Below is a small trained network, with its code and all its weights. Each question gives an input and a class and asks what happens when units are switched off, that is, made to give their printed mean instead of their output.

import numpy as np


def w(rows, s, z=0):
    codes = np.array(rows[::2]) - 128.0
    scale = np.full(codes.shape[1], s)
    scale[-1] = z or s
    return codes * scale


def norm(h):
    return h / np.sqrt((h * h).mean(-1, keepdims=True) + 1e-5)


def f(y):
    return y / 2 * (1 + np.tanh(0.7978845608 * (y + 0.044715 * y**3)))


def log_softmax(a):
    a = a - a.max(-1, keepdims=True)
    return a - np.log(np.exp(a).sum(-1, keepdims=True))


def net(x, mask):
    res = np.array(x, float).reshape(1, 8) / 4 @ E
    u = 0
    for l in range(2):
        y = f(norm(res) @ A[l][:, :-1].T + A[l][:, -1])
        res = res + np.where(mask[u : u + 9], y, B[l][:, -1]) @ B[l][:, :-1]
        u += 9
    return log_softmax(norm(res)[-1] @ U[:, :-1].T + U[:, -1])


A, B = {}, {}
E = w([
[30,120,2,154,137],'x0',
[121,132,130,126,126],'x1',
[125,136,129,131,135],'x2',
[108,66,144,73,197],'x3',
[124,134,129,127,131],'x4',
[126,144,132,140,146],'x5',
[127,120,128,122,119],'x6',
[243,185,62,33,198],'x7',
],0.0095)
A[0] = w([
[76,50,165,35,206,230],'0.n1',
[81,145,82,198,78,126],'0.n2',
[153,149,61,157,202,172],'0.n3',
[152,147,4,90,141,16],'0.n4',
[64,122,73,132,184,167],'0.n5',
[123,134,103,167,170,25],'0.n6',
[228,187,131,36,167,47],'0.n7',
[119,167,17,80,165,2],'0.n8',
[71,117,66,61,120,75],'0.n9',
],0.011,0.0058)
B[0] = w([
[136,130,132,140,205,255],'0.n1',
[120,162,129,26,120,193],'0.n2',
[121,115,129,107,92,200],'0.n3',
[118,129,225,134,109,190],'0.n4',
[131,107,99,142,100,211],'0.n5',
[129,64,105,121,136,116],'0.n6',
[147,86,51,126,99,229],'0.n7',
[115,140,248,141,150,188],'0.n8',
[75,121,128,187,114,168],'0.n9',
],0.015,0.0081)
A[1] = w([
[41,77,55,201,225,3],'1.n1',
[34,8,155,186,184,52],'1.n2',
[96,151,175,174,53,116],'1.n3',
[72,30,146,136,114,80],'1.n4',
[148,124,197,210,119,172],'1.n5',
[32,122,33,183,159,92],'1.n6',
[130,133,42,45,70,111],'1.n7',
[200,64,197,105,255,180],'1.n8',
[221,167,182,117,47,168],'1.n9',
],0.01,0.0043)
B[1] = w([
[208,123,118,249,23,188],'1.n1',
[236,56,176,245,163,224],'1.n2',
[144,255,69,31,154,181],'1.n3',
[191,131,68,176,159,166],'1.n4',
[31,197,218,45,160,185],'1.n5',
[197,158,17,129,81,174],'1.n6',
[72,108,92,241,185,194],'1.n7',
[21,116,141,86,166,255],'1.n8',
[212,184,183,201,62,211],'1.n9',
],0.0079)
U = w([
[110,192,219,65,85,191],'0',
[179,86,93,163,98,243],'1',
[66,64,238,130,219,126],'2',
[152,57,85,35,219,46],'3',
[3,179,44,80,76,2],'4',
],0.015,0.0061)

Each question gives the input, the list of numbers given to net, and the class t.
The units are the neurons (one row each of A and B). Each row of codes is followed by its name. A weight is (code - 128) times the scale printed after its matrix; where a second scale follows, it is the last column's (A, B and U).
mask holds one flag per neuron, layer by layer. A switched-off neuron (its flag False) gives its mean, the last column of its row in B, instead of its output. The means were averaged over made-up inputs and are rounded, as every weight is.
A unit's drop is (log p(t) with every unit on - log p(t) with that unit switched off) / (log p(t) with every unit on - log p(t) with every unit switched off).
The circuit of an input: a set's keep is (log p(t) with only the set's units on - log p(t) with every unit switched off) / (log p(t) with every unit on - log p(t) with every unit switched off). Starting from the 12 units with the biggest drops (on a tie, the unit counted first), units are removed one at a time, each time the one whose removal leaves the highest keep (on an exact tie, the one counted first), for as long as the keep stays at least 0.8.
circuit, biggest first: the units of the circuit, biggest drop first
top k neurons in layer l: the k neurons of layer l with the biggest drops, biggest first
drop of u: that unit's drop, to one decimal
input [1,-2,-1,-3,-1,1,2,5], class 0: circuit, biggest first -> [0.n4]
input [8,-4,5,-1,-8,-6,-8,5], class 0: top 2 neurons in layer 0 -> [0.n8 0.n1]
input [-7,-1,-2,1,1,5,4,6], class 3: top 2 neurons in layer 1 -> [1.n1 1.n2]
input [-2,0,5,4,-8,2,6,1], class 3: top 3 neurons in layer 0 -> [0.n8 0.n7 0.n4]
input [-3,-2,-2,2,-3,2,-6,4], class 3: circuit, biggest first -> [1.n1 0.n7]
input [8,-3,-7,-8,-2,-8,-5,5], class 0: circuit, biggest first -> [0.n4 0.n8]
input [8,-4,5,-7,3,0,2,3], class 0: circuit, biggest first -> [0.n8 0.n4]
input [-8,-1,2,4,-2,-2,-5,6], class 3: circuit, biggest first -> [0.n7 1.n8]
input [8,2,-1,-6,-6,-8,3,2], class 0: circuit, biggest first -> [0.n4 0.n8]
input [4,-7,-7,-2,-3,0,3,-8], class 4: top 2 neurons in layer 0 -> [0.n2 0.n1]
input [1,-4,4,-4,-6,-2,-4,8], class 0: top 2 neurons in layer 1 -> [1.n2 1.n9]
input [1,4,-7,-6,3,5,3,-4], class 4: top 2 neurons in layer 0 -> [0.n8 0.n4]
input [-5,-2,-6,8,-4,3,-8,2], class 3: top 4 neurons in layer 0 -> [0.n7 0.n8 0.n4 0.n9]
input [-7,7,-8,-8,6,6,-7,7], class 1: circuit, biggest first -> [0.n7]
input [6,-6,-8,-3,1,-7,3,8], class 0: top 2 neurons in layer 0 -> [0.n4 0.n8]
input [8,7,8,7,-6,-5,-4,2], class 2: top 3 neurons in layer 0 -> [0.n8 0.n7 0.n4]
input [1,8,-5,-7,-5,-5,3,-2], class 4: top 3 neurons in layer 0 -> [0.n8 0.n4 0.n2]
input [-6,-4,2,-3,7,-3,0,3], class 1: drop of 0.n7 -> 0.3
input [4,1,8,-5,-2,0,-5,-3], class 4: drop of 0.n2 -> 0.3
input [7,5,-7,5,0,-5,3,-5], class 1: drop of 0.n1 -> 0.0
input [1,4,5,-4,8,6,-1,-5], class 4: drop of 1.n2 -> 0.1
input [5,-5,0,-4,-2,-2,0,-5], class 4: circuit, biggest first -> [0.n2]
input [6,-4,-3,3,6,-6,0,0], class 1: top 2 neurons in layer 0 -> [0.n5 0.n9]
